Here is a tiny trained network, its code and every weight. The questions are about switching its units off for an input and a class, where a switched-off unit gives its printed mean instead of its output.

import numpy as np


def w(rows, s, z=0):
    codes = np.array(rows[::2]) - 128.0
    scale = np.full(codes.shape[1], s)
    scale[-1] = z or s
    return codes * scale


def norm(h):
    return h / np.sqrt((h * h).mean(-1, keepdims=True) + 1e-5)


def f(y):
    return y / 2 * (1 + np.tanh(0.7978845608 * (y + 0.044715 * y**3)))


def log_softmax(a):
    a = a - a.max(-1, keepdims=True)
    return a - np.log(np.exp(a).sum(-1, keepdims=True))


def net(x, mask):
    res = np.array(x, float).reshape(1, 6) / 4 @ E
    u = 0
    for l in range(2):
        y = f(norm(res) @ A[l][:, :-1].T + A[l][:, -1])
        res = res + np.where(mask[u : u + 3], y, B[l][:, -1]) @ B[l][:, :-1]
        u += 3
    return log_softmax(norm(res)[-1] @ U[:, :-1].T + U[:, -1])


A, B = {}, {}
E = w([
[160,110,94,140,125,254,127,91,214],'x0',
[193,173,58,149,74,119,200,67,78],'x1',
[134,173,111,112,128,226,84,244,81],'x2',
[96,200,89,131,71,77,92,107,167],'x3',
[65,127,112,105,104,234,156,112,158],'x4',
[131,30,235,220,104,79,160,6,129],'x5',
],0.0077)
A[0] = w([
[75,20,41,69,128,119,135,103,254,26],'0.n0',
[46,183,45,45,165,116,35,181,143,218],'0.n1',
[123,99,112,139,203,47,162,110,86,3],'0.n2',
],0.0064,0.0023)
B[0] = w([
[119,201,134,119,74,141,254,96,174,175],'0.n0',
[105,73,118,185,195,147,157,247,89,254],'0.n1',
[90,140,146,158,133,11,52,184,149,155],'0.n2',
],0.01,0.0056)
A[1] = w([
[174,161,1,101,109,113,106,73,86,254],'1.n0',
[129,115,207,45,180,185,120,149,139,197],'1.n1',
[165,175,102,94,77,38,131,131,120,43],'1.n2',
],0.0094,0.004)
B[1] = w([
[110,143,95,130,105,196,132,164,157,254],'1.n0',
[110,153,100,153,148,154,182,173,179,251],'1.n1',
[118,94,141,108,103,157,154,2,162,182],'1.n2',
],0.016,0.004)
U = w([
[128,168,134,129,77,161,155,75,152,55],'0',
[141,127,168,129,152,72,84,134,72,6],'1',
[131,181,75,121,153,251,138,214,120,252],'2',
],0.018,0.004)

Each question gives the input, the list of numbers given to net, and the class t.
The units are the neurons (one row each of A and B). Each row of codes is followed by its name. A weight is (code - 128) times the scale printed after its matrix; where a second scale follows, it is the last column's (A, B and U).
mask holds one flag per neuron, layer by layer. A switched-off neuron (its flag False) gives its mean, the last column of its row in B, instead of its output. The means were averaged over made-up inputs and are rounded, as every weight is.
A unit's drop is (log p(t) with every unit on - log p(t) with that unit switched off) / (log p(t) with every unit on - log p(t) with every unit switched off).
The circuit of an input: a set's keep is (log p(t) with only the set's units on - log p(t) with every unit switched off) / (log p(t) with every unit on - log p(t) with every unit switched off). Starting from all 6 units, units are removed one at a time, each time the one whose removal leaves the highest keep (on an exact tie, the one counted first), for as long as the keep stays at least 0.8.
circuit, biggest first: the units of the circuit, biggest drop first
top k neurons: the k neurons with the biggest drops, biggest first
top k neurons in layer l: the k neurons of layer l with the biggest drops, biggest first
drop of u: that unit's drop, to one decimal
input [4,4,-6,1,-4,-4], class 0: circuit, biggest first	[1.n2]
input [-5,1,4,-4,-3,0], class 1: circuit, biggest first	[1.n0 0.n2]
input [-4,0,-6,-7,7,8], class 1: top 2 neurons in layer 1	[1.n0 1.n2]
input [-3,7,-5,-5,4,6], class 1: top 2 neurons in layer 0	[0.n0 0.n2]
input [-1,-3,-3,1,-3,-2], class 1: top 3 neurons	[1.n0 0.n2 1.n1]
input [-1,2,1,5,0,2], class 0: top 2 neurons	[1.n2 0.n1]
input [6,-7,-6,-7,7,1], class 0: top 3 neurons	[0.n0 0.n1 1.n0]
input [-4,5,-5,-4,-5,-2], class 0: top 3 neurons	[1.n2 0.n1 1.n0]
input [5,0,-5,-5,-7,1], class 1: drop of 1.n0	0.1
input [-6,8,2,3,-3,0], class 0: drop of 1.n2	1.8
input [-4,-1,4,-5,-6,1], class 1: drop of 0.n0	0.0
